Below is a small trained network, with its code and all its weights. Each question gives an input and a class and asks what happens when units are switched off, that is, made to give their printed mean instead of their output.

import numpy as np


def w(rows, s, z=0):
    codes = np.array(rows[::2]) - 128.0
    scale = np.full(codes.shape[1], s)
    scale[-1] = z or s
    return codes * scale


def f(y):
    return np.maximum(y, 0)


def log_softmax(a):
    a = a - a.max(-1, keepdims=True)
    return a - np.log(np.exp(a).sum(-1, keepdims=True))


def net(x, mask):
    res = np.array(x, float).reshape(1, 8) / 4 @ E
    y = f(res @ A[0][:, :-1].T + A[0][:, -1])
    res = res + np.where(mask, y, B[0][:, -1]) @ B[0][:, :-1]
    return log_softmax(res[-1] @ U[:, :-1].T + U[:, -1])


A, B = {}, {}
E = w([
[129,190,169,207,140,79,93],'x0',
[80,167,177,110,195,129,197],'x1',
[115,98,187,200,66,150,142],'x2',
[31,109,128,103,23,38,214],'x3',
[180,246,145,144,42,140,135],'x4',
[130,39,183,100,57,132,73],'x5',
[73,193,225,25,156,218,91],'x6',
[58,131,62,192,116,192,254],'x7',
],0.0084)
A[0] = w([
[204,169,119,211,84,62,223,246],'n1',
[198,129,255,196,156,135,79,135],'n2',
[123,151,196,61,76,101,103,152],'n3',
[128,139,18,132,144,194,71,163],'n4',
[41,163,202,39,236,180,171,21],'n5',
[120,135,197,32,50,162,37,157],'n6',
[5,186,156,141,149,12,135,159],'n7',
[90,88,22,70,163,193,183,141],'n8',
[209,253,102,151,81,145,141,103],'n9',
[102,4,84,146,34,187,130,254],'n10',
],0.0087,0.0046)
B[0] = w([
[170,142,179,100,67,168,151,242],'n1',
[210,175,176,158,110,156,64,209],'n2',
[102,133,178,137,146,44,138,204],'n3',
[204,147,130,168,166,80,143,194],'n4',
[117,32,154,89,193,137,99,232],'n5',
[170,133,156,192,180,30,137,238],'n6',
[176,2,82,145,33,131,188,211],'n7',
[123,158,133,171,199,124,104,214],'n8',
[114,108,104,116,58,184,185,199],'n9',
[118,110,133,120,99,73,206,253],'n10',
],0.012)
U = w([
[168,192,130,178,177,123,87,253],'0',
[164,131,138,136,87,161,104,4],'1',
[150,97,88,160,87,111,181,209],'2',
[122,95,89,57,175,173,99,69],'3',
[6,91,141,143,127,157,154,75],'4',
[182,75,145,149,146,81,108,105],'5',
],0.016,0.0036)

Each question gives the input, the list of numbers given to net, and the class t.
The units are the neurons (one row each of A and B). Each row of codes is followed by its name. A weight is (code - 128) times the scale printed after its matrix; where a second scale follows, it is the last column's (A, B and U).
mask holds one flag per neuron, in row order. A switched-off neuron (its flag False) gives its mean, the last column of its row in B, instead of its output. The means were averaged over made-up inputs and are rounded, as every weight is.
A unit's drop is (log p(t) with every unit on - log p(t) with that unit switched off) / (log p(t) with every unit on - log p(t) with every unit switched off).
The circuit of an input: a set's keep is (log p(t) with only the set's units on - log p(t) with every unit switched off) / (log p(t) with every unit on - log p(t) with every unit switched off). Starting from all 10 units, units are removed one at a time, each time the one whose removal leaves the highest keep (on an exact tie, the one counted first), for as long as the keep stays at least 0.8.
units of the circuit, in order: the units of the circuit, biggest drop first
top k neurons: the k neurons with the biggest drops, biggest first
drop of u: that unit's drop, to one decimal
input [-6,7,-7,-2,4,-2,-3,4], class 0: top 4 neurons	n8, n7, n4, n10
input [1,8,7,-4,3,5,0,3], class 0: units of the circuit, in order	n7
input [7,-2,8,-5,-4,5,-2,-1], class 0: units of the circuit, in order	n2, n7
input [8,-4,-3,0,7,1,-3,-6], class 1: units of the circuit, in order	n9, n2
input [-2,7,2,2,-5,-7,-5,-6], class 2: units of the circuit, in order	n7, n6
input [7,-8,-3,-1,-8,-1,8,6], class 3: units of the circuit, in order	n6, n3
input [1,4,-2,-5,-7,-7,-3,-5], class 0: units of the circuit, in order	n7, n10
input [-7,3,3,-3,-6,-1,-7,0], class 2: top 2 neurons	n5, n10
input [-3,6,-1,-1,-7,-1,0,7], class 4: units of the circuit, in order	n6, n2
input [2,-6,7,-8,7,1,0,5], class 1: units of the circuit, in order	n2, n9
input [6,-3,1,-3,8,3,-2,7], class 1: units of the circuit, in order	n1, n7
input [-6,7,5,-8,2,-6,1,-3], class 0: top 2 neurons	n2, n7
input [-5,-2,-7,2,-4,1,5,7], class 3: top 2 neurons	n6, n5
input [7,6,1,-4,8,-4,6,-3], class 1: units of the circuit, in order	n9
input [3,7,3,0,-6,7,3,4], class 4: top 2 neurons	n4, n6
input [-8,4,-3,-2,1,-7,0,-6], class 3: top 3 neurons	n6, n5, n2
input [8,-2,1,4,-4,2,3,1], class 2: top 2 neurons	n7, n5
input [3,-6,1,-4,3,3,-3,1], class 1: top 3 neurons	n2, n7, n6
input [3,2,6,-3,8,5,3,7], class 1: top 2 neurons	n2, n7
input [4,5,-7,2,-6,-4,7,0], class 3: units of the circuit, in order	n5
input [-2,6,-4,-1,-4,-4,-4,7], class 5: top 3 neurons	n8, n5, n9
input [-6,5,4,-6,-6,-4,3,-4], class 3: drop of n5	0.8
input [1,8,-2,-8,6,7,3,7], class 3: drop of n5	0.7
input [2,-6,-7,-5,4,8,3,-2], class 0: drop of n7	0.3
